Below is a small trained network, with its code and all its weights. Each question gives an input and a target symbol and asks what happens when units are switched off, that is, made to give their printed mean instead of their output.

import numpy as np


def w(rows, s, z=0):
    codes = np.array(rows[::2]) - 128.0
    scale = np.full(codes.shape[1], s)
    scale[-1] = z or s
    return codes * scale


def f(y):
    return np.maximum(y, 0)


def softmax(a):
    e = np.exp(a - a.max(-1, keepdims=True))
    return e / e.sum(-1, keepdims=True)


def log_softmax(a):
    a = a - a.max(-1, keepdims=True)
    return a - np.log(np.exp(a).sum(-1, keepdims=True))


def net(x, mask):
    ids = ['Γαβδεζθλμξτψω'.index(c) for c in x.split()]
    T = len(ids)
    res = E[ids] + P[:T]
    u = 0
    for l in range(3):
        r = res
        for j in range(2):
            rows = slice(4 * j, 4 * j + 4)
            q, k, v = (r @ M[l][rows].T for M in (Q, K, V))
            z = softmax(np.where(np.tri(T) > 0, q @ k.T / 4**0.5, -1e9)) @ v
            o = O[l][rows]
            res = res + np.where(mask[u + j], z, o[:, -1]) @ o[:, :-1]
        u += 2
        y = f(res @ A[l][:, :-1].T + A[l][:, -1])
        res = res + np.where(mask[u : u + 4], y, B[l][:, -1]) @ B[l][:, :-1]
        u += 4
    return log_softmax(res[-1] @ U[:, :-1].T + U[:, -1])


Q, K, V, O, A, B = {}, {}, {}, {}, {}, {}
E = w([
[115,32,112,177],'Γ',
[150,100,131,190],'α',
[160,83,91,143],'β',
[159,138,105,157],'δ',
[198,111,74,188],'ε',
[155,135,129,159],'ζ',
[154,118,130,166],'θ',
[153,140,161,111],'λ',
[121,131,205,152],'μ',
[235,154,185,163],'ξ',
[108,125,148,93],'τ',
[29,209,105,141],'ψ',
[134,243,184,247],'ω',
],0.013)
P = w([
[90,70,145,30],'0',
[194,84,133,254],'1',
[234,116,149,179],'2',
[222,138,157,151],'3',
[202,148,181,133],'4',
[189,164,200,116],'5',
[201,190,205,109],'6',
[164,180,223,92],'7',
[161,181,235,86],'8',
[151,179,248,97],'9',
[172,184,210,104],'10',
[115,164,237,90],'11',
[140,125,199,97],'12',
],0.0062)
Q[0] = w([
[20,157,122,3],'L0H0',
[55,153,24,28],'L0H0',
[117,212,168,89],'L0H0',
[252,139,116,176],'L0H0',
[142,133,31,98],'L0H1',
[175,213,176,96],'L0H1',
[82,58,43,145],'L0H1',
[149,134,56,177],'L0H1',
],0.0065)
K[0] = w([
[114,109,2,233],'L0H0',
[121,110,127,220],'L0H0',
[81,86,92,120],'L0H0',
[103,152,160,105],'L0H0',
[179,121,102,192],'L0H1',
[97,166,192,194],'L0H1',
[159,70,105,136],'L0H1',
[176,133,142,113],'L0H1',
],0.0098)
V[0] = w([
[87,42,154,165],'L0H0',
[204,181,174,101],'L0H0',
[170,197,230,130],'L0H0',
[197,94,114,67],'L0H0',
[231,168,230,220],'L0H1',
[124,2,165,104],'L0H1',
[13,133,145,107],'L0H1',
[39,204,212,159],'L0H1',
],0.0072)
O[0] = w([
[205,145,111,203,118],'L0H0',
[74,96,254,88,189],'L0H0',
[47,135,211,147,199],'L0H0',
[168,141,216,46,150],'L0H0',
[59,61,242,188,248],'L0H1',
[208,215,181,141,123],'L0H1',
[169,133,3,163,71],'L0H1',
[130,84,47,190,131],'L0H1',
],0.007,0.011)
A[0] = w([
[115,116,2,118,4],'L0N0',
[222,44,174,75,110],'L0N1',
[59,161,44,67,2],'L0N2',
[97,81,53,62,83],'L0N3',
],0.0049,0.0039)
B[0] = w([
[10,214,37,144,130],'L0N0',
[196,102,55,100,253],'L0N1',
[45,140,68,99,129],'L0N2',
[91,117,117,254,129],'L0N3',
],0.0052,0.0049)
Q[1] = w([
[186,248,187,106],'L1H0',
[117,135,162,86],'L1H0',
[84,211,112,186],'L1H0',
[85,101,87,130],'L1H0',
[146,197,143,102],'L1H1',
[254,118,140,142],'L1H1',
[119,145,108,55],'L1H1',
[130,127,186,196],'L1H1',
],0.0085)
K[1] = w([
[255,214,189,157],'L1H0',
[59,220,144,146],'L1H0',
[165,157,77,51],'L1H0',
[65,57,90,80],'L1H0',
[67,140,57,132],'L1H1',
[33,130,127,74],'L1H1',
[100,101,121,214],'L1H1',
[176,172,57,17],'L1H1',
],0.0069)
V[1] = w([
[93,68,106,152],'L1H0',
[79,176,121,133],'L1H0',
[147,67,117,97],'L1H0',
[198,226,162,165],'L1H0',
[143,139,161,67],'L1H1',
[157,38,158,106],'L1H1',
[113,75,104,37],'L1H1',
[255,121,80,58],'L1H1',
],0.009)
O[1] = w([
[146,153,155,105,104],'L1H0',
[151,127,77,147,71],'L1H0',
[116,211,143,51,105],'L1H0',
[40,2,90,167,217],'L1H0',
[63,192,119,94,203],'L1H1',
[101,177,120,129,254],'L1H1',
[108,190,170,30,95],'L1H1',
[86,81,53,82,135],'L1H1',
],0.0074,0.0068)
A[1] = w([
[212,82,28,113,195],'L1N0',
[135,127,171,26,154],'L1N1',
[14,3,229,236,114],'L1N2',
[112,129,213,16,251],'L1N3',
],0.0044,0.0029)
B[1] = w([
[103,81,23,88,133],'L1N0',
[253,165,149,40,144],'L1N1',
[205,84,127,150,254],'L1N2',
[192,159,179,107,183],'L1N3',
],0.0054,0.023)
Q[2] = w([
[169,162,133,95],'L2H0',
[134,133,76,82],'L2H0',
[243,163,108,100],'L2H0',
[55,65,113,145],'L2H0',
[120,131,78,108],'L2H1',
[111,113,114,55],'L2H1',
[103,98,77,51],'L2H1',
[42,104,105,89],'L2H1',
],0.011)
K[2] = w([
[142,134,105,90],'L2H0',
[141,144,123,88],'L2H0',
[184,46,72,99],'L2H0',
[105,158,184,162],'L2H0',
[1,73,88,172],'L2H1',
[46,146,73,91],'L2H1',
[8,153,82,98],'L2H1',
[36,197,131,73],'L2H1',
],0.0094)
V[2] = w([
[181,121,170,152],'L2H0',
[188,65,67,64],'L2H0',
[71,65,69,15],'L2H0',
[1,218,125,155],'L2H0',
[119,95,156,174],'L2H1',
[101,83,88,227],'L2H1',
[43,94,101,80],'L2H1',
[195,56,147,147],'L2H1',
],0.0091)
O[2] = w([
[150,98,141,79,220],'L2H0',
[50,184,196,52,63],'L2H0',
[57,178,174,188,14],'L2H0',
[164,64,103,205,45],'L2H0',
[102,126,96,76,201],'L2H1',
[8,77,99,118,109],'L2H1',
[106,137,158,254,55],'L2H1',
[58,192,25,67,252],'L2H1',
],0.006,0.018)
A[2] = w([
[162,181,45,94,184],'L2N0',
[122,254,169,80,196],'L2N1',
[218,60,113,38,253],'L2N2',
[156,145,209,177,107],'L2N3',
],0.0061,0.0044)
B[2] = w([
[107,100,178,193,153],'L2N0',
[111,107,103,254,156],'L2N1',
[112,195,108,136,251],'L2N2',
[184,98,80,131,139],'L2N3',
],0.0087,0.028)
U = w([
[85,83,127,114,90],'Γ',
[128,172,24,163,236],'α',
[148,138,143,192,135],'β',
[122,214,103,149,161],'δ',
[113,242,111,170,121],'ε',
[153,125,187,50,156],'ζ',
[131,166,80,145,46],'θ',
[135,184,92,157,83],'λ',
[179,27,6,149,145],'μ',
[218,240,60,172,157],'ξ',
[131,155,96,152,92],'τ',
[81,255,55,139,27],'ψ',
[142,164,26,106,2],'ω',
],0.0055,0.0046)

Each question gives the input, a string of symbols that net reads in full, and the target symbol t.
The units are the heads (4 rows each of Q, K, V and O) and the neurons (one row each of A and B). Each row of codes is followed by its name. A weight is (code - 128) times the scale printed after its matrix; where a second scale follows, it is the last column's (O, A, B and U).
mask holds one flag per unit, layer by layer, with each layer's heads first. A switched-off unit (its flag False) gives its mean, the last column of its rows in O or B, instead of its output. The means were averaged over made-up inputs and are rounded, as every weight is.
A unit's drop is (log p(t) with every unit on - log p(t) with that unit switched off) / (log p(t) with every unit on - log p(t) with every unit switched off).
The circuit of an input: a set's keep is (log p(t) with only the set's units on - log p(t) with every unit switched off) / (log p(t) with every unit on - log p(t) with every unit switched off). Starting from the 12 units with the biggest drops (on a tie, the unit counted first), units are removed one at a time, each time the one whose removal leaves the highest keep (on an exact tie, the one counted first), for as long as the keep stays at least 0.8.
circuit, biggest first: the units of the circuit, biggest drop first
most important unit: the unit with the biggest drop
k most important neurons: the k neurons with the biggest drops, biggest first
top k neurons in layer l: the k neurons of layer l with the biggest drops, biggest first
heads that matter: for each layer, one digit per head in row order, 1 if its drop is at least 0.15 and else 0, layers parted by /
input θ Γ δ ξ λ ζ ξ ψ ω, target μ: heads that matter => 00 / 00 / 10
input ψ ξ τ λ ψ λ, target ψ: circuit, biggest first => (L1H1; L0H1; L2H0; L0H0)
input Γ ξ ξ β, target ζ: circuit, biggest first => (L2H0; L0H1)
input α ξ Γ Γ ξ Γ ψ α ξ ξ β ω μ, target μ: circuit, biggest first => (L2H0)
input β ψ ξ θ β ω ξ ψ ζ ξ α, target β: heads that matter => 11 / 01 / 11
input ξ ω τ α τ ξ ξ λ λ Γ ω β, target ξ: circuit, biggest first => (L2H0; L2N2; L1H1; L2H1)
input ξ ξ Γ, target ζ: circuit, biggest first => (L0H1; L2N1)
input ξ Γ α β β ξ ψ ξ ψ, target ξ: circuit, biggest first => (L1H1; L0H0)
input Γ ξ μ ω, target Γ: heads that matter => 11 / 11 / 11
input ξ λ ω α, target ξ: 3 most important neurons => (L2N2; L1N1; L1N3)
input ξ α β ξ ω Γ ω ω ξ ψ, target ξ: heads that matter => 11 / 11 / 11
input Γ Γ ω Γ Γ ξ Γ, target Γ: 2 most important neurons => (L2N2; L1N3)
input τ Γ ξ β τ ω ω β ξ, target μ: top 2 neurons in layer 1 => (L1N1; L1N3)
input μ Γ ξ ω ξ Γ Γ ω Γ, target μ: circuit, biggest first => (L2H0)
input μ Γ ξ ξ ω ψ β, target μ: heads that matter => 10 / 00 / 10
input ξ ω ξ ξ ξ β ξ β θ, target ξ: 3 most important neurons => (L2N2; L1N3; L1N1)
input ξ α μ, target ξ: 3 most important neurons => (L1N1; L1N3; L2N2)
input β Γ Γ ψ ξ ψ ω ξ Γ ξ, target β: 3 most important neurons => (L1N2; L2N2; L0N1)
input ψ ξ β ε β δ β, target ψ: 3 most important neurons => (L0N0; L0N3; L2N1)
input ω ω β ξ μ α β, target ω: most important unit => L2H1
input Γ θ ξ ω θ, target Γ: top 3 neurons in layer 2 => (L2N2; L2N1; L2N3)
input β ξ β, target β: 2 most important neurons => (L1N2; L2N2)
input ξ β λ Γ ξ ψ ξ Γ Γ β Γ α, target ξ: heads that matter => 10 / 01 / 11
input β ξ ξ ξ, target β: 3 most important neurons => (L2N1; L0N1; L1N2)
input ξ α ε β Γ α β λ, target ξ: heads that matter => 00 / 01 / 01
input ξ ξ β ξ Γ Γ β μ, target ξ: heads that matter => 10 / 01 / 11
input ξ ξ ε Γ ξ Γ Γ, target ξ: most important unit => L1H1
input β ξ α ζ λ α τ, target β: top 2 neurons in layer 2 => (L2N2; L2N1)
input α ξ τ Γ Γ ω ξ, target μ: 3 most important neurons => (L1N1; L0N1; L1N3)
